Below is a small trained network, with its code and all its weights. Each question gives an input and a target symbol and asks what happens when units are switched off, that is, made to give their printed mean instead of their output.

import numpy as np


def w(rows, s, z=0):
    codes = np.array(rows[::2]) - 128.0
    scale = np.full(codes.shape[1], s)
    scale[-1] = z or s
    return codes * scale


def f(y):
    return y / 2 * (1 + np.tanh(0.7978845608 * (y + 0.044715 * y**3)))


def softmax(a):
    e = np.exp(a - a.max(-1, keepdims=True))
    return e / e.sum(-1, keepdims=True)


def log_softmax(a):
    a = a - a.max(-1, keepdims=True)
    return a - np.log(np.exp(a).sum(-1, keepdims=True))


def net(x, mask):
    ids = ['ΓΔΛΞΠΦΩαβζθμστ'.index(c) for c in x.split()]
    T = len(ids)
    res = E[ids] + P[:T]
    r = res
    for j in range(3):
        rows = slice(2 * j, 2 * j + 2)
        q, k, v = (r @ M[0][rows].T for M in (Q, K, V))
        z = softmax(np.where(np.tri(T) > 0, q @ k.T / 2**0.5, -1e9)) @ v
        o = O[0][rows]
        res = res + np.where(mask[j], z, o[:, -1]) @ o[:, :-1]
    y = f(res @ A[0][:, :-1].T + A[0][:, -1])
    res = res + np.where(mask[3:7], y, B[0][:, -1]) @ B[0][:, :-1]
    return log_softmax(res[-1] @ U[:, :-1].T + U[:, -1])


Q, K, V, O, A, B = {}, {}, {}, {}, {}, {}
E = w([
[116,9,208],'Γ',
[212,200,140],'Δ',
[63,67,217],'Λ',
[221,78,180],'Ξ',
[133,90,166],'Π',
[134,185,128],'Φ',
[127,90,144],'Ω',
[236,185,105],'α',
[172,105,112],'β',
[181,149,187],'ζ',
[143,98,155],'θ',
[59,32,144],'μ',
[251,224,89],'σ',
[209,189,138],'τ',
],0.014)
P = w([
[85,135,53],'0',
[159,120,182],'1',
[187,124,172],'2',
[214,109,181],'3',
[230,108,186],'4',
[250,112,184],'5',
],0.012)
Q[0] = w([
[179,142,157],'H0',
[80,62,129],'H0',
[80,171,135],'H1',
[184,91,211],'H1',
[106,183,116],'H2',
[85,95,10],'H2',
],0.013)
K[0] = w([
[196,133,170],'H0',
[115,72,134],'H0',
[128,79,197],'H1',
[70,106,1],'H1',
[95,150,122],'H2',
[115,163,189],'H2',
],0.016)
V[0] = w([
[103,127,243],'H0',
[243,162,121],'H0',
[5,92,99],'H1',
[184,29,227],'H1',
[102,57,72],'H2',
[113,127,218],'H2',
],0.012)
O[0] = w([
[133,138,87,188],'H0',
[83,97,117,253],'H0',
[126,248,52,159],'H1',
[189,2,84,154],'H1',
[79,78,108,147],'H2',
[141,201,118,141],'H2',
],0.014,0.012)
A[0] = w([
[196,97,143,98],'N0',
[92,191,116,150],'N1',
[228,151,107,83],'N2',
[183,79,2,254],'N3',
],0.0073,0.007)
B[0] = w([
[203,252,187,158],'N0',
[114,134,181,153],'N1',
[179,3,76,138],'N2',
[47,111,154,249],'N3',
],0.0059,0.017)
U = w([
[111,60,34,73],'Γ',
[124,118,162,71],'Δ',
[223,148,86,110],'Λ',
[156,49,151,87],'Ξ',
[147,119,115,97],'Π',
[133,156,155,73],'Φ',
[119,122,116,92],'Ω',
[57,85,154,30],'α',
[78,97,122,255],'β',
[254,139,142,221],'ζ',
[149,120,120,89],'θ',
[91,130,80,92],'μ',
[47,91,182,7],'σ',
[120,113,152,64],'τ',
],0.0087,0.012)

Each question gives the input, a string of symbols that net reads in full, and the target symbol t.
The units are the heads (2 rows each of Q, K, V and O) and the neurons (one row each of A and B). Each row of codes is followed by its name. A weight is (code - 128) times the scale printed after its matrix; where a second scale follows, it is the last column's (O, A, B and U).
mask holds one flag per unit, heads first, then neurons. A switched-off unit (its flag False) gives its mean, the last column of its rows in O or B, instead of its output. The means were averaged over made-up inputs and are rounded, as every weight is.
A unit's drop is (log p(t) with every unit on - log p(t) with that unit switched off) / (log p(t) with every unit on - log p(t) with every unit switched off).
The circuit of an input: a set's keep is (log p(t) with only the set's units on - log p(t) with every unit switched off) / (log p(t) with every unit on - log p(t) with every unit switched off). Starting from all 7 units, units are removed one at a time, each time the one whose removal leaves the highest keep (on an exact tie, the one counted first), for as long as the keep stays at least 0.8.
circuit, biggest first: the units of the circuit, biggest drop first
top k neurons: the k neurons with the biggest drops, biggest first
which heads matter: for each layer, one digit per head in row order, 1 if its drop is at least 0.15 and else 0, layers parted by /
drop of u: that unit's drop, to one decimal
input Ξ α Γ Ξ α, target Ξ: which heads matter -> 110
input Ξ μ Ξ Γ, target Ξ: which heads matter -> 010
input Ξ μ Ξ Ξ τ Π, target Ξ: circuit, biggest first -> (H1)
input Γ Π Π Ξ, target Γ: which heads matter -> 110
input Π τ μ Ξ θ Δ, target β: which heads matter -> 100
input ζ Γ Π Ξ Γ, target ζ: which heads matter -> 001
input β β Ξ Γ α Ξ, target β: which heads matter -> 100
input Γ Φ Ξ β ζ ζ, target Γ: circuit, biggest first -> (H1; H0; N2)
input Γ β ζ Ξ ζ μ, target Γ: which heads matter -> 010
input Γ θ μ Ξ ζ θ, target Γ: circuit, biggest first -> (H1; H0)
input Γ Π Ξ θ, target Γ: which heads matter -> 010
input Γ Π Λ ζ ζ β, target Γ: which heads matter -> 110
input σ ζ Φ Φ Λ, target σ: which heads matter -> 010
input Γ Ξ Ξ, target Γ: top 2 neurons -> (N2; N3)
input Ω β σ, target β: top neuron -> (N0)
input Ξ ζ ζ Γ μ Ξ, target Ξ: drop of N3 -> 0.1
input Ξ Φ Ω, target Ξ: drop of H1 -> 0.9
input Ξ Π θ, target Ξ: drop of H2 -> 0.0
